Here is a tiny trained network, its code and every weight. The questions are about switching its units off for an input and a class, where a switched-off unit gives its printed mean instead of its output.

import numpy as np


def w(rows, s, z=0):
    codes = np.array(rows[::2]) - 128.0
    scale = np.full(codes.shape[1], s)
    scale[-1] = z or s
    return codes * scale


def f(y):
    return np.maximum(y, 0)


def log_softmax(a):
    a = a - a.max(-1, keepdims=True)
    return a - np.log(np.exp(a).sum(-1, keepdims=True))


def net(x, mask):
    res = np.array(x, float).reshape(1, 3) / 4 @ E
    y = f(res @ A[0][:, :-1].T + A[0][:, -1])
    res = res + np.where(mask, y, B[0][:, -1]) @ B[0][:, :-1]
    return log_softmax(res[-1] @ U[:, :-1].T + U[:, -1])


A, B = {}, {}
E = w([
[254,104,203,99,230,154,113,202,171,201],'x0',
[161,123,88,169,39,187,170,126,95,8],'x1',
[150,218,180,236,152,115,142,146,117,245],'x2',
],0.0094)
A[0] = w([
[149,91,151,86,156,137,134,130,149,72,133],'N0',
[52,111,81,108,87,100,138,141,130,97,154],'N1',
[122,137,158,179,160,115,121,137,133,238,168],'N2',
[62,140,108,147,97,119,117,115,112,160,156],'N3',
[88,116,131,45,108,126,128,130,105,67,234],'N4',
[68,132,97,71,134,122,122,95,132,116,158],'N5',
[157,143,122,249,40,141,144,139,121,96,206],'N6',
[182,120,140,49,223,128,112,139,141,185,253],'N7',
[146,121,129,129,173,108,181,128,138,170,106],'N8',
],0.014,0.0043)
B[0] = w([
[149,139,64,128,75,101,150,180,98,137,181],'N0',
[86,116,160,170,76,107,91,70,155,150,207],'N1',
[75,161,178,93,208,115,111,122,119,185,228],'N2',
[86,119,96,113,183,99,169,100,165,116,186],'N3',
[129,106,139,169,48,139,113,81,221,123,213],'N4',
[97,103,152,118,120,151,102,103,192,149,187],'N5',
[152,185,95,183,134,152,133,72,3,86,225],'N6',
[188,88,184,82,153,147,130,253,155,132,252],'N7',
[80,96,162,117,127,139,80,168,87,112,169],'N8',
],0.015,0.019)
U = w([
[93,175,114,120,205,69,175,81,79,166,112],'0',
[104,101,122,157,73,114,84,34,171,136,34],'1',
[145,122,242,87,233,123,82,171,100,198,253],'2',
[216,167,99,184,93,185,138,91,1,94,81],'3',
[222,67,104,95,88,126,154,185,163,135,8],'4',
],0.0097,0.002)

Each question gives the input, the list of numbers given to net, and the class t.
The units are the neurons (one row each of A and B). Each row of codes is followed by its name. A weight is (code - 128) times the scale printed after its matrix; where a second scale follows, it is the last column's (A, B and U).
mask holds one flag per neuron, in row order. A switched-off neuron (its flag False) gives its mean, the last column of its row in B, instead of its output. The means were averaged over made-up inputs and are rounded, as every weight is.
A unit's drop is (log p(t) with every unit on - log p(t) with that unit switched off) / (log p(t) with every unit on - log p(t) with every unit switched off).
The circuit of an input: a set's keep is (log p(t) with only the set's units on - log p(t) with every unit switched off) / (log p(t) with every unit on - log p(t) with every unit switched off). Starting from all 9 units, units are removed one at a time, each time the one whose removal leaves the highest keep (on an exact tie, the one counted first), for as long as the keep stays at least 0.8.
units of the circuit, in order: the units of the circuit, biggest drop first
k most important neurons: the k neurons with the biggest drops, biggest first
drop of u: that unit's drop, to one decimal
input [-8,-7,2], class 1: units of the circuit, in order : [N1]
input [8,5,0], class 4: 2 most important neurons : [N2, N0]
input [-2,-2,3], class 0: 2 most important neurons : [N7, N5]
input [-8,-7,3], class 0: units of the circuit, in order : [N4, N7]
input [-3,-3,2], class 0: units of the circuit, in order : [N7, N4]
input [-5,-5,6], class 0: 2 most important neurons : [N7, N3]
input [-7,-8,5], class 0: 2 most important neurons : [N7, N3]
input [4,6,-8], class 1: 2 most important neurons : [N7, N4]
input [-5,-2,2], class 1: 3 most important neurons : [N2, N7, N1]
input [3,2,0], class 4: 2 most important neurons : [N2, N6]
input [4,4,-6], class 4: drop of N6 : 0.1
input [2,3,3], class 3: drop of N7 : 0.3
input [7,2,-2], class 4: drop of N0 : 0.4
input [4,4,-3], class 4: most important neuron : [N6]
